Below is a small trained network, with its code and all its weights. Each question gives an input and a class and asks what happens when units are switched off, that is, made to give their printed mean instead of their output.

import numpy as np


def w(rows, s, z=0):
    codes = np.array(rows[::2]) - 128.0
    scale = np.full(codes.shape[1], s)
    scale[-1] = z or s
    return codes * scale


def norm(h):
    return h / np.sqrt((h * h).mean(-1, keepdims=True) + 1e-5)


def f(y):
    return np.maximum(y, 0)


def log_softmax(a):
    a = a - a.max(-1, keepdims=True)
    return a - np.log(np.exp(a).sum(-1, keepdims=True))


def net(x, mask):
    res = np.array(x, float).reshape(1, 3) / 4 @ E
    u = 0
    for l in range(4):
        y = f(norm(res) @ A[l][:, :-1].T + A[l][:, -1])
        res = res + np.where(mask[u : u + 9], y, B[l][:, -1]) @ B[l][:, :-1]
        u += 9
    return log_softmax(norm(res)[-1] @ U[:, :-1].T + U[:, -1])


A, B = {}, {}
E = w([
[72,237,106],'x0',
[2,75,177],'x1',
[168,155,241],'x2',
],0.0073)
A[0] = w([
[58,63,167,123],'L0N0',
[114,104,139,109],'L0N1',
[171,25,138,45],'L0N2',
[89,93,2,2],'L0N3',
[87,120,64,114],'L0N4',
[82,225,101,93],'L0N5',
[169,65,198,122],'L0N6',
[155,72,137,48],'L0N7',
[102,236,191,135],'L0N8',
],0.014,0.005)
B[0] = w([
[41,168,147,248],'L0N0',
[85,143,135,153],'L0N1',
[91,122,51,215],'L0N2',
[214,69,253,216],'L0N3',
[118,91,187,201],'L0N4',
[122,53,59,231],'L0N5',
[148,55,114,241],'L0N6',
[93,97,81,165],'L0N7',
[128,20,132,254],'L0N8',
],0.011,0.0056)
A[1] = w([
[170,172,66,192],'L1N0',
[213,158,92,149],'L1N1',
[163,200,171,25],'L1N2',
[117,92,107,56],'L1N3',
[247,140,126,194],'L1N4',
[121,151,104,2],'L1N5',
[145,94,182,67],'L1N6',
[94,58,57,73],'L1N7',
[97,145,173,90],'L1N8',
],0.015,0.009)
B[1] = w([
[29,182,128,179],'L1N0',
[21,83,124,194],'L1N1',
[207,2,160,128],'L1N2',
[149,141,115,144],'L1N3',
[5,83,170,254],'L1N4',
[61,200,129,128],'L1N5',
[186,78,174,154],'L1N6',
[181,195,23,235],'L1N7',
[78,159,145,143],'L1N8',
],0.0099,0.008)
A[2] = w([
[74,179,104,179],'L2N0',
[250,205,78,233],'L2N1',
[66,161,120,92],'L2N2',
[185,226,186,189],'L2N3',
[72,50,63,183],'L2N4',
[198,222,192,211],'L2N5',
[141,104,54,133],'L2N6',
[191,155,199,2],'L2N7',
[177,173,190,69],'L2N8',
],0.016,0.0088)
B[2] = w([
[75,86,62,159],'L2N0',
[56,80,82,135],'L2N1',
[49,111,99,145],'L2N2',
[53,58,29,128],'L2N3',
[182,136,90,253],'L2N4',
[108,8,78,128],'L2N5',
[164,143,100,163],'L2N6',
[52,56,127,128],'L2N7',
[160,44,129,128],'L2N8',
],0.016,0.021)
A[3] = w([
[72,155,243,73],'L3N0',
[168,72,51,178],'L3N1',
[176,64,86,181],'L3N2',
[3,76,181,95],'L3N3',
[30,118,125,48],'L3N4',
[165,212,248,2],'L3N5',
[69,142,157,42],'L3N6',
[184,69,215,111],'L3N7',
[102,123,26,124],'L3N8',
],0.013,0.0087)
B[3] = w([
[97,176,93,133],'L3N0',
[157,151,158,254],'L3N1',
[165,149,169,234],'L3N2',
[105,123,155,184],'L3N3',
[98,156,148,152],'L3N4',
[50,52,32,128],'L3N5',
[10,91,118,130],'L3N6',
[178,57,141,151],'L3N7',
[74,149,97,218],'L3N8',
],0.013,0.014)
U = w([
[192,118,6,182],'0',
[47,96,102,211],'1',
[204,38,182,191],'2',
[161,91,102,149],'3',
[124,244,180,2],'4',
[140,239,155,2],'5',
],0.015,0.0098)

Each question gives the input, the list of numbers given to net, and the class t.
The units are the neurons (one row each of A and B). Each row of codes is followed by its name. A weight is (code - 128) times the scale printed after its matrix; where a second scale follows, it is the last column's (A, B and U).
mask holds one flag per neuron, layer by layer. A switched-off neuron (its flag False) gives its mean, the last column of its row in B, instead of its output. The means were averaged over made-up inputs and are rounded, as every weight is.
A unit's drop is (log p(t) with every unit on - log p(t) with that unit switched off) / (log p(t) with every unit on - log p(t) with every unit switched off).
The circuit of an input: a set's keep is (log p(t) with only the set's units on - log p(t) with every unit switched off) / (log p(t) with every unit on - log p(t) with every unit switched off). Starting from the 12 units with the biggest drops (on a tie, the unit counted first), units are removed one at a time, each time the one whose removal leaves the highest keep (on an exact tie, the one counted first), for as long as the keep stays at least 0.8.
circuit, biggest first: the units of the circuit, biggest drop first
top k neurons: the k neurons with the biggest drops, biggest first
top k neurons in layer l: the k neurons of layer l with the biggest drops, biggest first
input [5,-3,8], class 2: circuit, biggest first	(L0N8)
input [6,-3,-7], class 2: circuit, biggest first	(L0N3, L0N4, L0N2, L2N0)
input [-6,4,-2], class 0: circuit, biggest first	(L1N4, L1N7)
input [8,3,7], class 0: top 2 neurons	(L0N5, L0N3)
input [6,6,6], class 0: top 3 neurons	(L0N3, L0N5, L0N4)
input [6,1,-8], class 2: top 2 neurons	(L0N3, L0N4)
input [-6,-7,-7], class 1: top 2 neurons	(L1N4, L0N8)
input [-5,6,-8], class 2: top 2 neurons	(L0N3, L1N4)
input [-5,-8,-8], class 1: top 3 neurons	(L1N4, L0N8, L0N5)
input [-7,2,6], class 0: top 2 neurons in layer 0	(L0N2, L0N3)
input [5,4,-2], class 0: top 2 neurons	(L0N5, L1N4)
input [4,-2,5], class 2: top 2 neurons	(L0N8, L0N2)
input [-8,8,0], class 0: top 3 neurons	(L1N4, L0N6, L0N2)
input [0,-5,-3], class 1: top neuron	(L0N8)
input [-5,-7,-2], class 1: top 2 neurons in layer 1	(L1N0, L1N4)
input [6,3,7], class 2: top 2 neurons in layer 0	(L0N8, L0N2)
input [-8,0,6], class 0: top 2 neurons	(L0N2, L0N3)
input [5,-8,-8], class 1: top 2 neurons in layer 0	(L0N8, L0N3)
input [-2,-6,6], class 1: top 2 neurons in layer 0	(L0N3, L0N4)
input [-1,2,6], class 2: top 2 neurons in layer 0	(L0N5, L0N2)
input [-5,4,4], class 0: top 2 neurons in layer 0	(L0N6, L0N3)
